Here is a tiny trained network, its code and every weight. The questions are about switching its units off for an input and a target symbol, where a switched-off unit gives its printed mean instead of its output.

import numpy as np


def w(rows, s, z=0):
    codes = np.array(rows[::2]) - 128.0
    scale = np.full(codes.shape[1], s)
    scale[-1] = z or s
    return codes * scale


def norm(h):
    return h / np.sqrt((h * h).mean(-1, keepdims=True) + 1e-5)


def f(y):
    return y / 2 * (1 + np.tanh(0.7978845608 * (y + 0.044715 * y**3)))


def softmax(a):
    e = np.exp(a - a.max(-1, keepdims=True))
    return e / e.sum(-1, keepdims=True)


def log_softmax(a):
    a = a - a.max(-1, keepdims=True)
    return a - np.log(np.exp(a).sum(-1, keepdims=True))


def net(x, mask):
    ids = ['βδηθλπτω'.index(c) for c in x.split()]
    T = len(ids)
    res = E[ids] + P[:T]
    q, k, v = (norm(res) @ M[0].T for M in (Q, K, V))
    z = softmax(np.where(np.tri(T) > 0, q @ k.T / 2**0.5, -1e9)) @ v
    res = res + np.where(mask[0], z, O[0][:, -1]) @ O[0][:, :-1]
    y = f(norm(res) @ A[0][:, :-1].T + A[0][:, -1])
    res = res + np.where(mask[1:13], y, B[0][:, -1]) @ B[0][:, :-1]
    return log_softmax(norm(res)[-1] @ U[:, :-1].T + U[:, -1])


Q, K, V, O, A, B = {}, {}, {}, {}, {}, {}
E = w([
[94,154,94,194,163,136,175,120,166,150],'β',
[136,121,86,84,114,107,31,207,158,96],'δ',
[77,167,154,206,164,148,155,129,167,185],'η',
[143,170,135,167,212,159,153,106,81,115],'θ',
[148,86,115,156,159,117,134,57,59,124],'λ',
[106,102,89,103,108,84,1,162,127,134],'π',
[105,133,113,108,95,118,20,212,179,129],'τ',
[126,171,175,204,181,121,155,118,144,132],'ω',
],0.0097)
P = w([
[34,27,120,133,243,27,157,179,123,107],'0',
[143,182,98,81,197,138,100,71,213,141],'1',
[254,253,76,140,112,145,87,90,148,169],'2',
[162,68,75,211,159,20,161,223,61,161],'3',
[172,156,67,222,45,74,162,198,36,163],'4',
[32,203,147,9,85,128,118,31,138,93],'5',
[164,78,164,89,187,24,74,110,83,240],'6',
[127,163,113,72,168,135,117,71,175,133],'7',
[143,146,85,151,59,85,168,179,82,163],'8',
],0.0053)
Q[0] = w([
[73,172,133,177,12,138,179,154,45,78],'H0',
[190,138,59,156,124,76,23,255,111,153],'H0',
],0.028)
K[0] = w([
[84,198,163,41,81,167,121,2,177,79],'H0',
[52,38,168,106,231,103,132,143,155,95],'H0',
],0.028)
V[0] = w([
[126,213,250,155,149,168,193,232,185,80],'H0',
[55,110,172,169,76,107,26,148,187,248],'H0',
],0.015)
O[0] = w([
[208,113,128,14,122,81,121,134,167,228,254],'H0',
[98,225,254,83,59,92,151,170,81,108,121],'H0',
],0.0072,0.0067)
A[0] = w([
[130,162,141,155,161,116,239,57,104,142,49],'N0',
[119,145,133,96,86,101,52,176,125,110,134],'N1',
[156,88,112,116,104,125,120,114,170,137,27],'N2',
[111,148,176,169,135,168,248,82,83,107,142],'N3',
[160,119,136,101,100,137,165,101,112,172,185],'N4',
[169,107,129,134,149,139,244,71,140,169,70],'N5',
[141,110,178,195,129,192,251,60,108,114,14],'N6',
[103,150,147,118,92,111,65,160,115,111,31],'N7',
[141,127,175,102,119,132,236,92,119,180,130],'N8',
[122,153,176,140,125,122,251,67,99,137,138],'N9',
[132,83,96,127,104,149,50,155,147,90,2],'N10',
[172,151,148,174,133,153,111,129,129,127,169],'N11',
],0.018,0.0043)
B[0] = w([
[77,93,105,154,54,122,88,168,164,79,170],'N0',
[82,106,155,155,171,165,165,97,114,138,229],'N1',
[130,170,72,145,133,150,143,168,70,70,211],'N2',
[149,150,109,124,101,65,139,14,170,176,220],'N3',
[90,121,155,135,147,106,151,159,171,107,226],'N4',
[122,115,244,114,113,153,112,109,132,176,237],'N5',
[211,119,168,106,163,181,104,252,110,89,159],'N6',
[214,127,71,122,95,110,81,145,150,112,203],'N7',
[164,128,62,151,108,105,113,86,143,79,254],'N8',
[80,106,130,105,191,191,145,185,68,169,232],'N9',
[122,125,188,77,75,113,134,126,145,189,177],'N10',
[77,94,112,87,125,117,130,114,127,122,151],'N11',
],0.02,0.0091)
U = w([
[184,98,72,201,153,179,103,100,122,35,204],'β',
[202,124,181,91,123,43,131,104,218,111,80],'δ',
[160,93,47,28,94,112,68,186,127,174,58],'η',
[71,118,104,103,226,125,210,179,115,92,182],'θ',
[1,71,169,137,52,132,73,143,154,107,84],'λ',
[91,183,79,169,98,95,157,12,90,144,253],'π',
[143,200,212,105,99,162,116,181,40,107,169],'τ',
[150,61,182,135,180,217,179,74,104,222,44],'ω',
],0.0061,0.0017)

Each question gives the input, a string of symbols that net reads in full, and the target symbol t.
The units are the heads (2 rows each of Q, K, V and O) and the neurons (one row each of A and B). Each row of codes is followed by its name. A weight is (code - 128) times the scale printed after its matrix; where a second scale follows, it is the last column's (O, A, B and U).
mask holds one flag per unit, heads first, then neurons. A switched-off unit (its flag False) gives its mean, the last column of its rows in O or B, instead of its output. The means were averaged over made-up inputs and are rounded, as every weight is.
A unit's drop is (log p(t) with every unit on - log p(t) with that unit switched off) / (log p(t) with every unit on - log p(t) with every unit switched off).
The circuit of an input: a set's keep is (log p(t) with only the set's units on - log p(t) with every unit switched off) / (log p(t) with every unit on - log p(t) with every unit switched off). Starting from the 12 units with the biggest drops (on a tie, the unit counted first), units are removed one at a time, each time the one whose removal leaves the highest keep (on an exact tie, the one counted first), for as long as the keep stays at least 0.8.
units of the circuit, in order: the units of the circuit, biggest drop first
most important unit: the unit with the biggest drop
top k neurons: the k neurons with the biggest drops, biggest first
drop when u is switched off: that unit's drop, to one decimal
input δ θ θ τ π τ ω, target π: most important unit	H0
input δ π θ ω θ τ λ, target δ: top 2 neurons	[N9, N4]
input η θ λ ω θ θ ω τ π, target δ: top 2 neurons	[N9, N7]
input π β ω, target τ: top 3 neurons	[N6, N9, N8]
input η θ δ τ, target δ: units of the circuit, in order	[H0, N9, N7, N1]
input π θ ω τ τ β, target δ: units of the circuit, in order	[H0, N9]
input λ θ π ω δ β λ τ, target λ: units of the circuit, in order	[H0, N10]
input λ ω θ δ, target λ: top 2 neurons	[N10, N8]
input η η θ β ω π, target δ: top 4 neurons	[N7, N9, N2, N1]
input β ω τ, target ω: top 2 neurons	[N1, N8]
input θ θ θ η ω τ θ δ β, target π: units of the circuit, in order	[H0, N3, N5]
input λ θ θ, target β: top 3 neurons	[N6, N3, N5]
input ω θ ω δ θ η θ, target η: top 2 neurons	[N6, N3]
input β η π, target ω: units of the circuit, in order	[N1]
input η ω ω, target θ: top 2 neurons	[N9, N3]
input η θ δ, target δ: top 2 neurons	[N9, N7]
input θ π θ ω β, target τ: top 4 neurons	[N6, N9, N8, N3]
input ω θ λ τ ω θ β θ τ, target θ: top 2 neurons	[N1, N5]
input ω θ η ω, target δ: top 2 neurons	[N8, N9]
input ω δ θ β η β θ, target λ: units of the circuit, in order	[N0]
input η θ ω τ η θ η η, target θ: top 4 neurons	[N9, N3, N5, N8]
input ω η δ θ θ π, target θ: drop when N2 is switched off	0.1
input θ ω θ θ η, target δ: drop when H0 is switched off	1.2
input η η η θ τ, target δ: drop when N9 is switched off	0.7
input τ θ δ β τ, target τ: drop when N1 is switched off	0.3
